Below are the code and all the weights of a small trained network. Each question names an input and a target symbol and asks about switching units off, where a switched-off unit gives its printed mean instead of its output.

import numpy as np


def w(rows, s, z=0):
    codes = np.array(rows[::2]) - 128.0
    scale = np.full(codes.shape[1], s)
    scale[-1] = z or s
    return codes * scale


def f(y):
    return y / 2 * (1 + np.tanh(0.7978845608 * (y + 0.044715 * y**3)))


def softmax(a):
    e = np.exp(a - a.max(-1, keepdims=True))
    return e / e.sum(-1, keepdims=True)


def log_softmax(a):
    a = a - a.max(-1, keepdims=True)
    return a - np.log(np.exp(a).sum(-1, keepdims=True))


def net(x, mask):
    ids = ['αβγδεζηθμξπτφω'.index(c) for c in x.split()]
    T = len(ids)
    res = E[ids] + P[:T]
    u = 0
    for l in range(3):
        q, k, v = (res @ M[l].T for M in (Q, K, V))
        z = softmax(np.where(np.tri(T) > 0, q @ k.T / 3**0.5, -1e9)) @ v
        res = res + np.where(mask[u], z, O[l][:, -1]) @ O[l][:, :-1]
        u += 1
        y = f(res @ A[l][:, :-1].T + A[l][:, -1])
        res = res + np.where(mask[u : u + 4], y, B[l][:, -1]) @ B[l][:, :-1]
        u += 4
    return log_softmax(res[-1] @ U[:, :-1].T + U[:, -1])


Q, K, V, O, A, B = {}, {}, {}, {}, {}, {}
E = w([
[135,105,128],'α',
[176,151,119],'β',
[86,111,188],'γ',
[167,154,119],'δ',
[160,157,147],'ε',
[187,150,110],'ζ',
[197,148,131],'η',
[109,111,157],'θ',
[222,151,182],'μ',
[139,194,249],'ξ',
[155,105,46],'π',
[115,117,82],'τ',
[52,201,191],'φ',
[22,134,135],'ω',
],0.017)
P = w([
[91,187,34],'0',
[148,191,18],'1',
[143,175,51],'2',
[136,156,101],'3',
[118,142,143],'4',
[99,132,191],'5',
[74,129,219],'6',
[87,122,210],'7',
[96,117,210],'8',
[50,121,221],'9',
[49,130,182],'10',
[41,140,134],'11',
[63,149,53],'12',
[68,163,1],'13',
],0.0054)
Q[0] = w([
[114,227,156],'L0H1',
[189,209,142],'L0H1',
[116,255,130],'L0H1',
],0.0097)
K[0] = w([
[5,92,153],'L0H1',
[46,254,216],'L0H1',
[173,159,180],'L0H1',
],0.0059)
V[0] = w([
[115,67,70],'L0H1',
[1,76,62],'L0H1',
[163,102,150],'L0H1',
],0.0079)
O[0] = w([
[169,2,149,2],'L0H1',
[104,90,159,12],'L0H1',
[68,89,110,118],'L0H1',
],0.0087,0.0046)
A[0] = w([
[64,255,114,187],'L0N1',
[151,180,94,103],'L0N2',
[98,252,75,128],'L0N3',
[23,111,108,254],'L0N4',
],0.0097,0.003)
B[0] = w([
[234,118,128,246],'L0N1',
[194,154,254,159],'L0N2',
[107,172,63,226],'L0N3',
[178,208,25,150],'L0N4',
],0.0065,0.014)
Q[1] = w([
[216,254,141],'L1H1',
[137,120,94],'L1H1',
[178,98,124],'L1H1',
],0.0069)
K[1] = w([
[77,117,127],'L1H1',
[13,204,150],'L1H1',
[2,150,99],'L1H1',
],0.0036)
V[1] = w([
[74,66,198],'L1H1',
[87,151,2],'L1H1',
[61,150,2],'L1H1',
],0.0096)
O[1] = w([
[147,176,74,1],'L1H1',
[102,136,254,151],'L1H1',
[4,87,241,129],'L1H1',
],0.0091,0.014)
A[1] = w([
[40,76,148,30],'L1N1',
[240,195,58,222],'L1N2',
[111,1,57,255],'L1N3',
[243,125,119,102],'L1N4',
],0.0095,0.0061)
B[1] = w([
[172,106,1,132],'L1N1',
[202,109,194,252],'L1N2',
[63,221,139,137],'L1N3',
[253,146,158,188],'L1N4',
],0.0084,0.014)
Q[2] = w([
[160,58,38],'L2H1',
[130,19,86],'L2H1',
[92,185,252],'L2H1',
],0.012)
K[2] = w([
[137,1,241],'L2H1',
[107,32,232],'L2H1',
[113,202,19],'L2H1',
],0.0086)
V[2] = w([
[66,131,253],'L2H1',
[127,163,254],'L2H1',
[85,40,152],'L2H1',
],0.007)
O[2] = w([
[203,163,94,194],'L2H1',
[144,95,1,250],'L2H1',
[236,99,104,77],'L2H1',
],0.0092,0.011)
A[2] = w([
[235,4,187,136],'L2N1',
[35,2,129,137],'L2N2',
[90,76,10,136],'L2N3',
[213,137,116,3],'L2N4',
],0.0083,0.007)
B[2] = w([
[40,127,121,251],'L2N1',
[12,123,4,129],'L2N2',
[109,172,222,138],'L2N3',
[93,217,104,208],'L2N4',
],0.014,0.017)
U = w([
[49,95,84,3],'α',
[140,110,101,127],'β',
[74,97,86,64],'γ',
[198,113,97,213],'δ',
[153,122,94,133],'ε',
[132,115,82,206],'ζ',
[86,115,74,118],'η',
[135,121,99,142],'θ',
[65,133,94,91],'μ',
[159,169,119,70],'ξ',
[139,123,170,157],'π',
[136,114,178,195],'τ',
[249,148,99,151],'φ',
[131,86,214,206],'ω',
],0.014,0.0067)

Each question gives the input, a string of symbols that net reads in full, and the target symbol t.
The units are the heads (3 rows each of Q, K, V and O) and the neurons (one row each of A and B). Each row of codes is followed by its name. A weight is (code - 128) times the scale printed after its matrix; where a second scale follows, it is the last column's (O, A, B and U).
mask holds one flag per unit, layer by layer, with each layer's heads first. A switched-off unit (its flag False) gives its mean, the last column of its rows in O or B, instead of its output. The means were averaged over made-up inputs and are rounded, as every weight is.
A unit's drop is (log p(t) with every unit on - log p(t) with that unit switched off) / (log p(t) with every unit on - log p(t) with every unit switched off).
The circuit of an input: a set's keep is (log p(t) with only the set's units on - log p(t) with every unit switched off) / (log p(t) with every unit on - log p(t) with every unit switched off). Starting from the 12 units with the biggest drops (on a tie, the unit counted first), units are removed one at a time, each time the one whose removal leaves the highest keep (on an exact tie, the one counted first), for as long as the keep stays at least 0.8.
circuit, biggest first: the units of the circuit, biggest drop first
unit that matters most: the unit with the biggest drop
top k neurons: the k neurons with the biggest drops, biggest first
k most important neurons of layer l: the k neurons of layer l with the biggest drops, biggest first
input δ γ ε δ ε μ π, target φ: unit that matters most	L2N1
input ξ ξ ζ η γ ω β, target ω: circuit, biggest first	(L2N4; L2H1)
input β τ ε ξ φ δ δ δ ε μ π ω ε ξ, target ω: circuit, biggest first	(L2H1; L2N4)
input φ φ ζ μ θ φ ε, target φ: top 4 neurons	(L2N1; L0N3; L1N2; L0N4)
input τ ξ δ ξ ξ μ β ξ ζ ξ φ β, target φ: top 2 neurons	(L2N1; L0N3)
input φ φ ω π, target α: circuit, biggest first	(L0N4; L2N2; L1H1; L0N3)
input φ ξ ξ μ, target ξ: circuit, biggest first	(L2N1; L2N4; L1N4)
input π ω ξ γ γ φ δ, target φ: circuit, biggest first	(L2N1; L1H1; L2H1)
input α ω β β ε μ φ ξ, target φ: top 2 neurons	(L0N4; L0N2)
input μ η η ξ ξ μ β η μ γ δ π ω γ, target α: top 4 neurons	(L2N2; L0N2; L1N4; L0N4)
input ξ ζ ξ μ θ ζ, target μ: circuit, biggest first	(L2N1; L1N2; L2N4; L1H1)
input ζ τ ξ μ φ δ, target φ: circuit, biggest first	(L2N1; L2H1; L0H1)
input δ π η γ ξ ξ γ ξ η, target ξ: top 2 neurons	(L2N1; L1N2)
input δ ξ ξ ξ γ ω ζ η, target ω: circuit, biggest first	(L0N4; L2H1; L1H1)
input ζ μ θ ε μ δ μ ξ μ ω ω β, target ω: circuit, biggest first	(L2H1; L0N4; L1H1)
input π η η ε η μ γ δ, target μ: top 4 neurons	(L2N1; L0N3; L1N2; L2N4)
input ξ ε ξ μ δ ξ, target ξ: top 2 neurons	(L0N1; L1N2)
input ε ξ ζ, target ξ: top 2 neurons	(L1N2; L2N1)
input ξ γ ξ ε η δ ω ε, target ω: 2 most important neurons of layer 0	(L0N4; L0N2)
input ε δ ζ ξ π θ τ γ γ η ε ξ φ ξ, target φ: unit that matters most	L0N3
input φ ζ γ ξ ξ ε γ ε μ η, target μ: circuit, biggest first	(L2N1; L1H1; L1N2; L2N4)
